Below is a small trained network, with its code and all its weights. Each question gives an input and a target symbol and asks what happens when units are switched off, that is, made to give their printed mean instead of their output.

import numpy as np


def w(rows, s, z=0):
    codes = np.array(rows[::2]) - 128.0
    scale = np.full(codes.shape[1], s)
    scale[-1] = z or s
    return codes * scale


def norm(h):
    return h / np.sqrt((h * h).mean(-1, keepdims=True) + 1e-5)


def softmax(a):
    e = np.exp(a - a.max(-1, keepdims=True))
    return e / e.sum(-1, keepdims=True)


def log_softmax(a):
    a = a - a.max(-1, keepdims=True)
    return a - np.log(np.exp(a).sum(-1, keepdims=True))


def net(x, mask):
    ids = ['Δβγζπψω'.index(c) for c in x.split()]
    T = len(ids)
    res = E[ids] + P[:T]
    u = 0
    for l in range(2):
        r = norm(res)
        for j in range(3):
            rows = slice(4 * j, 4 * j + 4)
            q, k, v = (r @ M[l][rows].T for M in (Q, K, V))
            z = softmax(np.where(np.tri(T) > 0, q @ k.T / 4**0.5, -1e9)) @ v
            o = O[l][rows]
            res = res + np.where(mask[u + j], z, o[:, -1]) @ o[:, :-1]
        u += 3
    return log_softmax(norm(res)[-1] @ U[:, :-1].T + U[:, -1])


Q, K, V, O = {}, {}, {}, {}
E = w([
[150,106,73,111,150,152,144,171],'Δ',
[124,50,73,128,122,132,130,140],'β',
[139,69,95,90,156,116,129,127],'γ',
[160,93,188,196,99,254,151,91],'ζ',
[225,138,207,52,112,155,161,166],'π',
[61,155,67,53,100,187,213,48],'ψ',
[106,172,134,177,175,114,132,127],'ω',
],0.00062)
P = w([
[177,138,86,140,125,254,138,101],'0',
[101,170,143,120,96,169,87,189],'1',
[99,78,183,148,146,141,179,217],'2',
[151,112,91,112,190,146,105,83],'3',
[110,154,139,130,116,141,102,161],'4',
[122,75,172,154,163,108,181,183],'5',
[153,116,107,117,194,96,112,88],'6',
[115,157,144,134,119,130,115,140],'7',
[142,81,168,166,150,80,186,158],'8',
[161,133,114,142,171,71,126,83],'9',
[123,155,141,139,111,113,126,113],'10',
[148,101,156,176,117,70,188,126],'11',
[158,132,117,145,160,48,117,88],'12',
],0.0011)
Q[0] = w([
[123,127,82,108,194,95,87,76],'0.h1',
[126,69,136,134,146,81,92,126],'0.h1',
[168,124,164,157,119,143,209,118],'0.h1',
[150,116,71,102,192,67,137,73],'0.h1',
[133,125,96,79,93,132,25,116],'0.h2',
[179,155,91,169,123,141,139,93],'0.h2',
[192,63,98,86,148,112,185,135],'0.h2',
[167,128,88,77,117,153,39,103],'0.h2',
[152,59,136,141,116,154,181,157],'0.h3',
[110,233,140,111,139,155,31,116],'0.h3',
[125,117,176,83,205,113,164,150],'0.h3',
[76,224,47,52,32,160,2,72],'0.h3',
],0.0063)
K[0] = w([
[49,127,122,98,84,83,171,75],'0.h1',
[164,114,147,170,97,140,202,32],'0.h1',
[198,125,219,99,196,60,77,159],'0.h1',
[84,132,119,113,115,54,151,75],'0.h1',
[73,67,73,36,107,175,94,199],'0.h2',
[187,106,123,134,87,193,253,120],'0.h2',
[222,98,90,110,116,68,125,50],'0.h2',
[118,56,77,29,135,184,124,182],'0.h2',
[119,165,88,152,133,89,168,42],'0.h3',
[126,112,161,93,168,179,44,192],'0.h3',
[49,123,132,107,133,17,118,126],'0.h3',
[146,107,126,73,146,208,127,170],'0.h3',
],0.0052)
V[0] = w([
[72,187,118,156,103,154,179,54],'0.h1',
[172,56,143,90,80,164,203,157],'0.h1',
[146,133,133,142,123,152,7,185],'0.h1',
[125,134,141,46,83,121,183,75],'0.h1',
[112,255,134,150,196,77,145,98],'0.h2',
[106,163,149,204,157,142,225,108],'0.h2',
[103,148,100,178,154,89,104,195],'0.h2',
[90,70,52,115,194,126,107,119],'0.h2',
[114,47,121,61,96,136,150,169],'0.h3',
[99,205,123,81,140,165,219,74],'0.h3',
[199,86,141,162,148,109,113,188],'0.h3',
[137,157,158,130,97,152,87,165],'0.h3',
],0.002)
O[0] = w([
[164,121,85,132,153,120,238,128,76],'0.h1',
[65,129,136,114,168,100,142,73,248],'0.h1',
[126,71,114,114,144,66,40,158,152],'0.h1',
[141,154,144,181,156,198,184,83,80],'0.h1',
[111,81,168,92,192,244,93,129,63],'0.h2',
[123,94,110,63,138,114,44,137,179],'0.h2',
[74,121,172,102,199,128,163,61,105],'0.h2',
[121,187,103,122,100,166,146,49,153],'0.h2',
[177,107,105,147,51,137,144,160,166],'0.h3',
[70,102,139,124,92,6,105,115,159],'0.h3',
[140,137,99,89,129,223,134,188,190],'0.h3',
[125,93,116,129,152,140,206,122,131],'0.h3',
],0.0019,0.0011)
Q[1] = w([
[87,209,102,78,130,116,123,110],'1.h1',
[112,169,92,75,130,118,106,114],'1.h1',
[156,36,153,179,116,138,130,154],'1.h1',
[149,118,81,110,129,109,97,130],'1.h1',
[173,105,170,137,99,131,172,199],'1.h2',
[123,97,90,150,167,112,135,107],'1.h2',
[107,166,79,152,151,137,117,63],'1.h2',
[120,146,107,125,119,146,88,154],'1.h2',
[84,111,170,81,62,130,165,191],'1.h3',
[75,84,131,187,135,165,114,153],'1.h3',
[222,130,71,138,254,81,81,70],'1.h3',
[99,157,74,129,130,130,216,106],'1.h3',
],0.007)
K[1] = w([
[121,177,37,35,111,141,221,109],'1.h1',
[150,172,37,54,115,163,178,80],'1.h1',
[148,88,215,198,127,118,59,144],'1.h1',
[207,115,110,142,162,169,116,60],'1.h1',
[160,165,207,87,113,89,145,155],'1.h2',
[165,114,51,114,187,118,150,66],'1.h2',
[100,109,76,194,177,147,130,103],'1.h2',
[95,131,104,112,150,102,56,167],'1.h2',
[100,151,45,97,159,131,156,187],'1.h3',
[77,98,80,181,166,171,88,151],'1.h3',
[186,104,254,152,133,110,100,87],'1.h3',
[69,111,146,112,108,79,165,96],'1.h3',
],0.0058)
V[1] = w([
[84,104,110,93,87,105,154,124],'1.h1',
[151,111,168,120,98,172,126,80],'1.h1',
[56,126,160,142,122,107,122,183],'1.h1',
[113,98,126,177,123,151,111,87],'1.h1',
[92,156,151,205,154,163,98,142],'1.h2',
[170,180,176,102,140,99,81,83],'1.h2',
[70,53,130,178,130,148,165,157],'1.h2',
[70,147,149,123,106,57,105,167],'1.h2',
[166,98,176,110,98,110,122,100],'1.h3',
[192,190,147,111,146,94,110,135],'1.h3',
[104,73,110,252,149,159,120,141],'1.h3',
[113,113,141,205,102,166,75,85],'1.h3',
],0.0024)
O[1] = w([
[148,148,194,91,152,182,102,156,196],'1.h1',
[147,115,60,113,224,99,124,186,50],'1.h1',
[125,193,86,79,76,153,106,92,81],'1.h1',
[177,110,91,151,124,125,139,206,103],'1.h1',
[162,125,68,161,88,67,164,97,3],'1.h2',
[132,129,137,138,11,160,192,183,1],'1.h2',
[140,121,44,195,202,119,73,82,148],'1.h2',
[185,93,101,148,158,172,173,108,151],'1.h2',
[122,80,121,151,191,179,63,166,103],'1.h3',
[127,50,75,153,187,94,149,123,107],'1.h3',
[98,140,254,120,90,186,182,47,124],'1.h3',
[43,100,226,54,171,146,64,106,35],'1.h3',
],0.0019,0.00075)
U = w([
[181,109,185,96,58,177,166,211,140],'Δ',
[185,67,72,193,185,110,101,185,192],'β',
[157,157,91,163,64,189,38,68,72],'γ',
[85,113,169,167,68,2,145,103,88],'ζ',
[57,78,199,92,200,176,83,107,206],'π',
[145,187,110,173,161,159,238,56,136],'ψ',
[93,220,66,37,112,133,94,148,4],'ω',
],0.0059,0.0016)

Each question gives the input, a string of symbols that net reads in full, and the target symbol t.
The units are the heads (4 rows each of Q, K, V and O). Each row of codes is followed by its name. A weight is (code - 128) times the scale printed after its matrix; where a second scale follows, it is the last column's (O and U).
mask holds one flag per head, layer by layer. A switched-off head (its flag False) gives its mean, the last column of its rows in O, instead of its output. The means were averaged over made-up inputs and are rounded, as every weight is.
A unit's drop is (log p(t) with every unit on - log p(t) with that unit switched off) / (log p(t) with every unit on - log p(t) with every unit switched off).
The circuit of an input: a set's keep is (log p(t) with only the set's units on - log p(t) with every unit switched off) / (log p(t) with every unit on - log p(t) with every unit switched off). Starting from all 6 units, units are removed one at a time, each time the one whose removal leaves the highest keep (on an exact tie, the one counted first), for as long as the keep stays at least 0.8.
circuit, biggest first: the units of the circuit, biggest drop first
heads that matter: for each layer, one digit per head in row order, 1 if its drop is at least 0.15 and else 0, layers parted by /
input ω π γ β ζ β Δ ζ π ψ ψ ω, target π: circuit, biggest first -> (0.h2)
input ψ ζ ω ω ψ γ π β γ, target Δ: heads that matter -> 001 / 010
input ζ Δ γ, target β: heads that matter -> 011 / 010
input π Δ β ω, target β: circuit, biggest first -> (0.h1 1.h1)
input ψ Δ β ω, target ψ: circuit, biggest first -> (0.h1 1.h3)
input ζ β π γ Δ Δ π ζ β Δ γ Δ γ, target π: circuit, biggest first -> (1.h3 0.h3 0.h2 1.h2)
input ψ γ Δ ψ π ψ π Δ Δ, target Δ: heads that matter -> 010 / 110
input γ ω Δ ψ Δ γ, target ζ: heads that matter -> 001 / 000
input β ω β Δ ω Δ ω ψ ζ Δ, target π: heads that matter -> 001 / 001
input γ π π Δ Δ Δ Δ ω β ζ Δ ζ, target β: circuit, biggest first -> (0.h2 1.h1)
input ω ζ π π ω γ Δ π β, target Δ: circuit, biggest first -> (0.h3 1.h2)
input ω ζ Δ γ π β ω Δ ζ, target π: heads that matter -> 011 / 000
input Δ β Δ β Δ ω ω ψ β ψ γ π ψ, target ψ: heads that matter -> 100 / 000
input π ω Δ π Δ β π Δ ζ, target Δ: circuit, biggest first -> (1.h2 1.h1)
input Δ ζ ζ Δ ζ ζ γ γ, target ψ: heads that matter -> 011 / 000
input γ π γ ζ γ π Δ Δ Δ ω ψ ψ, target π: heads that matter -> 010 / 000
input ψ π π ω ω ψ Δ π ω π γ, target ψ: circuit, biggest first -> (0.h1)
input ψ β Δ ψ, target ψ: heads that matter -> 110 / 100
input Δ ψ π, target ζ: heads that matter -> 111 / 000
input β ψ ω β β ζ ψ β ζ ζ, target π: circuit, biggest first -> (1.h3)
input ζ Δ ζ, target β: heads that matter -> 101 / 010
input Δ ψ ζ π ψ Δ ζ β, target ζ: heads that matter -> 110 / 000
input Δ Δ Δ Δ γ ψ Δ Δ γ π β γ, target Δ: circuit, biggest first -> (1.h2 0.h3)
input Δ Δ π γ β ψ ζ ψ Δ γ β Δ, target γ: circuit, biggest first -> (0.h1 1.h1 0.h3 0.h2)
input β π ψ, target ζ: heads that matter -> 011 / 000
input ζ ψ Δ Δ, target ψ: circuit, biggest first -> (0.h1 0.h2)
input ω π ψ γ ω π Δ Δ β Δ π ζ, target Δ: circuit, biggest first -> (1.h2 0.h2)
